What each symbol does to the items:
x543 p x403
x543 h x762
x543 m x826
x543 c x746
x543 s x570
x543 z x897
x746 p x476
x746 h x800
x746 m x543
x746 s x677
x746 z x177
x762 p x543
x762 h x403
x762 m x114
x762 c x800
x762 s x879
x762 z x493
x529 p x828
x529 h x957
x529 m x867
x529 c x43
x529 s x493
x529 z x924
x447 p x867
x447 h x12
x447 c x957
x447 s x997
x447 z x140
x976 p x340
x976 h x140
x976 c x924
x976 s x114
x976 z x867
x617 p x881
x617 h x407
x617 c x365
x617 z x869
x114 p x826
x114 h x813
x114 c x762
x114 s x869
x114 z x645
x12 p x447
x12 h x867
x12 c x828
x12 s x984
x12 z x340
x198 p x43
x198 h x689
x198 m x957
x198 s x192
x198 z x827
x288 p x869
x288 h x334
x288 c x211
x288 z x407
x140 p x976
x140 h x340
x140 c x120
x140 s x813
x140 z x447
x828 p x957
x828 h x529
x828 m x12
x828 c x689
x828 s x897
x828 z x383
x383 p x120
x383 h x924
x383 m x340
x383 c x679
x383 s x543
x383 z x828
x697 p x766
x697 h x677
x697 m x211
x697 z x919
x493 p x897
x493 h x572
x493 m x645
x493 c x671
x493 s x365
x493 z x762
x43 p x689
x43 h x198
x43 m x529
x43 s x671
x43 z x799
x799 p x679
x799 h x827
x799 m x924
x799 s x800
x799 z x43
x192 p x671
x192 h x177
x192 m x572
x192 s x919
x192 z x476
x177 p x192
x177 h x671
x177 m x897
x177 s x539
x177 z x746
x476 p x800
x476 h x746
x476 m x403
x476 s x697
x476 z x192
x689 p x198
x689 h x43
x689 m x828
x689 s x177
x689 z x679
x645 p x984
x645 h x997
x645 c x493
x645 s x617
x645 z x114
x679 p x827
x679 h x799
x679 m x383
x679 s x746
x679 z x689
x881 p x407
x881 h x617
x881 c x953
x881 z x334
x879 p x570
x879 h x211
x879 m x869
x879 c x766
x879 z x365
x864 p x365
x864 h x953
x864 m x407
x864 c x919
x864 z x211
x334 p x288
x334 h x869
x334 c x570
x334 z x881
x997 p x645
x997 h x984
x997 c x572
x997 s x407
x997 z x813
x957 p x529
x957 h x828
x957 m x447
x957 c x198
x957 s x572
x957 z x120
x570 p x211
x570 h x879
x570 m x334
x570 c x677
x570 z x953
x211 p x879
x211 h x570
x211 m x288
x211 c x697
x211 z x864
x869 p x334
x869 h x288
x869 c x879
x869 z x617
x867 p x12
x867 h x447
x867 c x529
x867 s x645
x867 z x976
x403 p x762
x403 h x543
x403 m x813
x403 c x476
x403 s x211
x403 z x572
x120 p x924
x120 h x383
x120 m x140
x120 c x827
x120 s x403
x120 z x957
x813 p x114
x813 h x826
x813 c x403
x813 s x288
x813 z x997
x340 p x140
x340 h x976
x340 c x383
x340 s x826
x340 z x12
x572 p x493
x572 h x897
x572 m x997
x572 c x192
x572 s x864
x572 z x403
x984 p x997
x984 h x645
x984 c x897
x984 s x881
x984 z x826
x588 p x539
x588 h x919
x588 m x365
x588 z x766
x766 p x677
x766 h x697
x766 m x879
x766 z x588
x826 p x813
x826 h x114
x826 c x543
x826 s x334
x826 z x984
x897 p x572
x897 h x493
x897 m x984
x897 c x177
x897 s x953
x897 z x543
x671 p x177
x671 h x192
x671 m x493
x671 s x588
x671 z x800
x677 p x697
x677 h x766
x677 m x570
x677 z x539
x953 p x864
x953 h x365
x953 m x881
x953 c x539
x953 z x570
x365 p x953
x365 h x864
x365 m x617
x365 c x588
x365 z x879
x539 p x919
x539 h x588
x539 m x953
x539 z x677
x800 p x746
x800 h x476
x800 m x762
x800 s x766
x800 z x671
x827 p x799
x827 h x679
x827 m x120
x827 s x476
x827 z x198
x924 p x383
x924 h x120
x924 m x976
x924 c x799
x924 s x762
x924 z x529
x919 p x588
x919 h x539
x919 m x864
x919 z x697
x407 p x617
x407 h x881
x407 c x864
x407 z x288

The rows follow the links: the fewer symbols apart two items are, the more alike their rows tend to be.

Each row is also shifted at random along 9 hidden directions that mean nothing.

Rows with their items:
  87   -36     1   115   -20    17    -5     0   -43    17    77    92     0    47   128   -62     2   -60   -81    64   127   154   -10  -106   141    51     7   102    -4    -4   -16    95   112   167   -15    -1   -13   101  -224  -146  -106    75   -99  -118    85  -153  -112   -15   -74  -171   -79   155   -99    94    -3: x43
 -88     1    -5    -6    -5    45    28    41    51  -103   -94   -55     2  -159   -59    17    11   240   117    17  -226  -173    11    80  -303   -11   -41    32   -28   117   -81   -27  -147     7  -114   108    44   -41    20   243   -31   -78   133    72    15   217    -6    93    28   135    59  -152   -50   -95  -114: x543
   8    10   -55    21   102    47   -52    52    65    46   -21    23     6   -76   104    99   -22  -131     3    66    32    94    23   -95   -49    16   -18   -11   -47   251    14    44    34   -25   -30   102   163    39    59   105    63    70   -21   -49    66  -105  -115   -94   -66   146   117   153    49    19    32: x976
  34   -63   -41    44   -63   -68  -133    38   -61    27   -75    30   -14    -5    59   -43    93   110   -41    75   -36    13    10  -117    -9    58    13     1   -70   173     8    69    84   -68    41    99    -6   -97   -24   -67   -83    27     6  -104    86  -179   -61   108   -39   -97   -77    22   -41    49    29: x689
  -9   -34     6    32   -38    77     0  -108   -19   -79   -31     1     7   -33   -93  -131    56   189    55    43   -12   -46  -121    46   -89   107   -68   -11     2   -64    14   -47   -87    97     0   -86   -49   -37    68   158   -91  -103   206    88   -29   130    77    95   111   -72  -181   -36   -13  -112    13: x539
   4     7    39    -8   -45  -151    97   -57   -10    61    99   -22   -81    31  -147   -33   -55    68   -93    26    12  -139    12   167    46     3    78    -9    79  -102  -110   -33   -37    -4   -62  -269  -116   -39    27   -69    31   -54    -3   137   -11    95   129    -2   -13    92   -15  -158    11   120  -109: x365
  15    -7    -9     9     4    32    96   107   -42   -12   -46    -3    62    -9   166   129   -23  -127    -2   -85   -31    -7    58  -139    -2  -114    22   -31    19   255   -77   141   104   -19    58   186    95    84     1    57    52    96   -99  -100    85     9  -107    78   -78    47    57    64    -6    30    -2: x120
  29    50    18   -58    58  -110    60   -63   -19   161    12   -75    70    73   -95    73   -18  -207  -103  -117   230    75   -25    36   172   -69   -31  -202    81  -152    91  -118     0   -59   133  -127  -116   -34   114  -160   124    44   -23   -21  -108  -124    38   -21    94   -42   -11    79   124   -24   137: x407
  25    -2    61   -27    -9   -48   -78   -53   -62    33    35    18  -103    34   -88  -142    60   101   -45   -36    37    73    25    -8    -7    99   -47    93     1   -84   117   -36   -43    29     0     5  -127     4   -84  -134   -22   -83   -61    31    91  -169    71    45    77  -186  -121   -33    90   -18    76: x953
 -31  -117   -54     0    -7    23   146   -58  -190  -210  -154   112   101    26   130   -91   -24   147   194    66  -177    -8    96    24  -197   -88   -12   -72   -10  -123    -5   -63   -19    35   -67    88    -6   -33  -128   125   -50    16   232    22   -44   -90   -76    78   -21    68   -19   -80  -162    20   -67: x827
  48   -49   -56    39   -24   -88   -47    35   -60    80   -18   -51    84    80    14   168    64   -77   -60    -8     5   -78   -60   -64   155   -12    52  -131   -86    24   -97    20    87  -169    99    28   -69   -74    67  -115    22   128   -20  -111   -80     1   -44   -22   -73    45    47   -33    26    41   -16: x957
  34    19    -1   -88  -102  -128  -215   212   -68    59   -40   -50    -3    -7   -61   -59   122   -60  -152     7    28  -166    14  -302   128    73   164   167   -40   254   -17    35    92  -245   131   110  -138  -164   -35  -168   -64    84  -260  -256   127     8   -15   157   -95  -110    20  -212    44    58   -65: x828
 -35   107    16   -76    45    16  -100   -15    41     7   -10   -34   -25  -113   -89   -22   -25   -64   -39   -88    52     4    13   -88   -46    36   -33    13    50   172    89   -31   -37   -68   113    97    78   -27   123    50    81   -84  -100    28    80    25    30    26   123   -21    52   -30   123  -168   103: x334
  45   -45   -32    48   -67   -69  -101  -165  -104    32   -58   -79   127    33   -34    28   142   -88   -97    13    89    -1  -190   -40   220   103    71   -77   -23    86  -119   -31   131   -43   205   -55   -22  -103    81  -111   -46    68    72  -112   -61   129   -57    71    61   -45   -55   -44  -122   -95   -13: x198
  19    53    50    -1    -4   -55    58  -119    16   132   185   -76    69    -7  -184    29   -79  -105  -158    -8    78   -62  -159   178     9    96   -54    19    84   -22  -141  -104   -96   134  -171  -227    23   -48   -40   -62    35    28    67    50   -22    83    69     4    39    67    14    11    86   -20  -126: x617
   6   -90    19   101   -17   110    71    35    -6    51    61    48    65   107    37   102    52    -8   -76    49    -7   -47  -177    32     5   -56   -76  -155    13  -113   -61    52    19    91   -78   -80    15   -44    23    21   -63     3   217    10  -120   -54    49   -10    17    41   -87   243   -73    36   -45: x192
 -68   -44    65    72   -51  -157    62    69    83    84   110     0  -167   -50    39    52   -14    71     0   -99   -49   -33    85   157     6   -86    49   -19    64   -37   -73   184    26   -15    11   -40    -2    13   -35  -250   -61  -167   -78   139    11   -58   102    41    51   -32    61   100   -89   113  -100: x677
  50   -83    10   103   -84  -167    19  -113   -95    36   -37    19   -99    16    75  -100    81   127   -24   -37    71   128   103    14   131    25    -1    -8    17    75   -48   115   123    12   132    -2  -141    24   -88  -172   -77   -33   -32   -15   107  -130   -65   182     3  -236  -128   -22   -10    52   121: x177
   8    11   -68    27    53  -209     6  -134   -20   200    66   -58    59   -28   -38    88   -55   -37   -48    81    81    66   -27   204    -7    36   -49  -166     6   -59   -58  -154   -91   -38  -142  -195     5   -85    13  -140    84    83    96    30   -57  -251     7   -63   -39   114    39    95    93    88     4: x645
 -79   -67    10   103   -12  -144    57   -19   -31     9   -48   -34   -39  -104    55    -2   -16   151    96   -16   -84    38    33   132  -113   -62   -35   -67    24   -17   -83    81    23     9   -14    21    22   -39   -26   -87   -94  -108   129    89    16  -126   -35    88    78    -8     7   107  -130     9   -48: x746
 -13   -63   -50    85   -18  -172   -11  -281   -72   -30   -37   -71    16   -95    18   -11   -26    37    60    36   -40   109   -25   164    35   137    49   -23    17    73  -224   -13   127    26   -13   -49   106    -2   -72  -181   -68    -8   145    43    54    -4  -108    54    43    28   -14    -9  -196   -43   -92: x799
  41   -13    43   -95     1   100  -250   -89   -92   -75    28   124    -5    14   -38  -284    94   -70  -145   118    90    15  -151  -205   -16   200    13   122    17    40   146   -16    57     9    48   -25    39  -155    -8     9   -47  -163    25   -20   115  -194    89   -24   132  -129  -167    32   -13  -113    97: x588
  -5    53    29     2    84   188   -10   -55    41   -17    37    40   -39    24    47   120   -14    17    45  -125  -102    19   114    11   -77    70    11   103   -67   113   -51   107   -11   -27    -5   138   144   198    39     0   113    16   -98    54    85    81   -13  -106   -88    45    75   -32    12   -40    12: x813

From each start, follow one symbol. Which item do you reach?
Answers are names.
 -29    73   -11   -11    82     4    30  -122   102    10    63   -17   -79   -45   -47     8   -74     1    57   -32     3    75    90   181   -48    40     0   -24   -15   -38    25   -45   -80     6   -18   -76    65    67   105    -9    96   -59     4   146   -25    51    44  -148    35   118    87     3    71    -7    68
h	x288
  62   -81    -4   132    19  -105   188   -66   -70    50     3   123   -97    26    97    -7   -80   131    57   134   -29    42   194   129   -50   -35   -24  -103   -43    58   -46    29   -33    92   -77  -159   -86    39   -19    91    83    40   116    83    43  -128   -50    12  -120    79   -30     6    90   259    48
m	x645
  14    55    98     2    33    31     4    16   -32   103    29    18   -77   -45   -47    -8    25    56   -53   -70    38   -18    64   -63  -107    27  -113    32    31   188    20    37  -103     7   -32    24     0    21    23    39    95   -13   -78    30   114   -46    54    31   -11   -61   -49    28   211     4    78
c	x953
  -3    32   -54  -113    16  -103   -93  -116   -48  -174  -119    36   -44   -66    20  -222   -97   -88   133    45    -1    20   116  -100     1    11   129   105    -7    -3    50  -119    64   -75   138    69    -5   -39   -29    73    41   -73  -131    28    77    35    -5     2    65    50    76  -194   -56   -74    42
p	x543
 -49   -24    14     0    31   113   -74    -5   -25  -157   -80    94    60    74   116  -100    45    12    44   -26   -54    43    -9   -83   -30   -16    26     8    -9  -124    99    59   103    -6   116   133    84    14   -16     8   -51  -103    22    16   -32   -91     9   -61    72   -55   -35    58  -121   -94    56
z	x192
  67   -32    17    50   -63   -21  -126   -86   -47   -30   -60   103   -94     0    66  -132   101   -46   -79    93   102     4    40  -227   148   141   104    48   -16   329   -21   188   202   -19   267    28    14   -13   110    18     0   -99   -93   -48   158    -5   -46    56    -5   -98  -110   -39    23    36   126
s	x588
 -94    23    57    21    -7    -1   109   -17   122     3    75   -54  -106   -84   -52    37   -28    53    35   -91    -3    18    40   165   -91   -19   -49    10    76   -35    24    67   -56    58    -8    -1    28    51    24   -25   -34  -101    27   129     5   103    33    36    86   -42    43    69   -25   -65   -42
m	x334
 -27    46    83   -83     6    26   -15   130    70  -115    43   112  -164     6    58  -151   -77  -108    15   -39    70    -5   184  -141    38   -94    95   125    72   -18   163   128    88   -52   134    75    -2    72    -4     9    72  -105  -265    18   109   -63   105   -73    12   -73    36   -13    38    58    70
h	x211
  -9   -66    26    42   -17   -11   -17   -22    30    77    38    35    -5   114     1    48    94   -36   -56   -25    62    38   -54    45   133   -22     6  -194     6  -123    42    14    70   -19   158  -132   -34   -39   204   -54    17  -105   117    98  -116   -14    93   -30   102   -36   -94   135    13   -21   105
h	x539
 -57   -15  -126   -39    55  -112  -143    18    55    35  -138   -94   114   -87    37    49     4  -142    67    -9   111   230   -54    48    61   -68   -48  -172   -86   -83   201  -142    72   -99    56   128    14   -65    17  -161   -74    47    47  -130   -64  -323  -105   -45   108   -90    27   279   -40  -105   145
h	x924
 -37    -5    45     7   -57   -24   102    -5   -58  -116    39    66   -49   -60    99  -165   -81   -19    24   -20    14   -19    31   -33   -56   -21    42   199   119   -24   -34   118   112   154   -93    47    76    80  -247   -25   -90   -61   -57    32   125    -8   -40    61   -33   -53     4   -33  -155    58  -162
z	x671
  31   -47   -58   -22    10    -4   -25   114   -24   -30   -61    50    81     9     3    -3   -11     1    42   214   -25   -70   -97    -7   -48   -16   -48   -84  -106   -24    16  -118   -42     7  -131   -91   -78  -134     1   215   -29   105   137  -106   -88   -43   -28   -62   -82   153    14    38    11   127   -41
s	x493
  28    25    41    -7    51   140   -37    66   -10    94    50   114    -8   144    10    96    62   107   -35   -11  -138   -36    72     8  -129    26   -81   -50  -104   -39    21    10  -112   -49  -143     2     7    30    17    37   114    69    13    29     8   -80    62  -117  -124    99    -3    54   135    58    31
p	x645
 -32    22    46   -62    60    15   115   -55   -64   -10    44   -31    73    20   -71    36  -104    -9    -2  -110   -33   -38    51    98   -88   -41   -32     3   101  -171   -12   -95  -101    21   -80   -24    16    48   -30    13    95   -11    35    80   -48    90    64    -5    40    69    71   -90    30   -79   -38
c	x211
 -20    42     3   -15   106   167    17   -25   132    -9    68    35    17   -83    37    64  -123     9    37    43   -29    69   -25    69  -127    79   -92    56   -29    76   -35   -12   -76   150  -219    35   202   142   -16   135    46     9    47    67    25    -3   -40  -170   -49   153    77   137    36   -23   -22
z	x645
  24    38   -79    39    42   229  -125  -106   112   -25    88   -36   -36    62   -27   122    69    95    66  -104   -89   148    40   107    97   180    72   195  -174   -61   -67    89    51     8     5   103   138   224   -36  -179   -17    86  -130    53   -39   190   -47  -255   -87    -3    71   -59   -98   -71   -10
c	x120
   4    -7    45   -10   -90    21  -230   232   101   198   186   -36   -60    39   -81    56   152   104  -177     9   -27   -37  -166    -5   -26   149   -46    57   -74   -64    49    49   -76   -42  -217     6     6  -110   -77  -274  -168   -70   -51   -34    18  -220    97   -92   -38   -90   -43   228    14    73   -74
s	x953
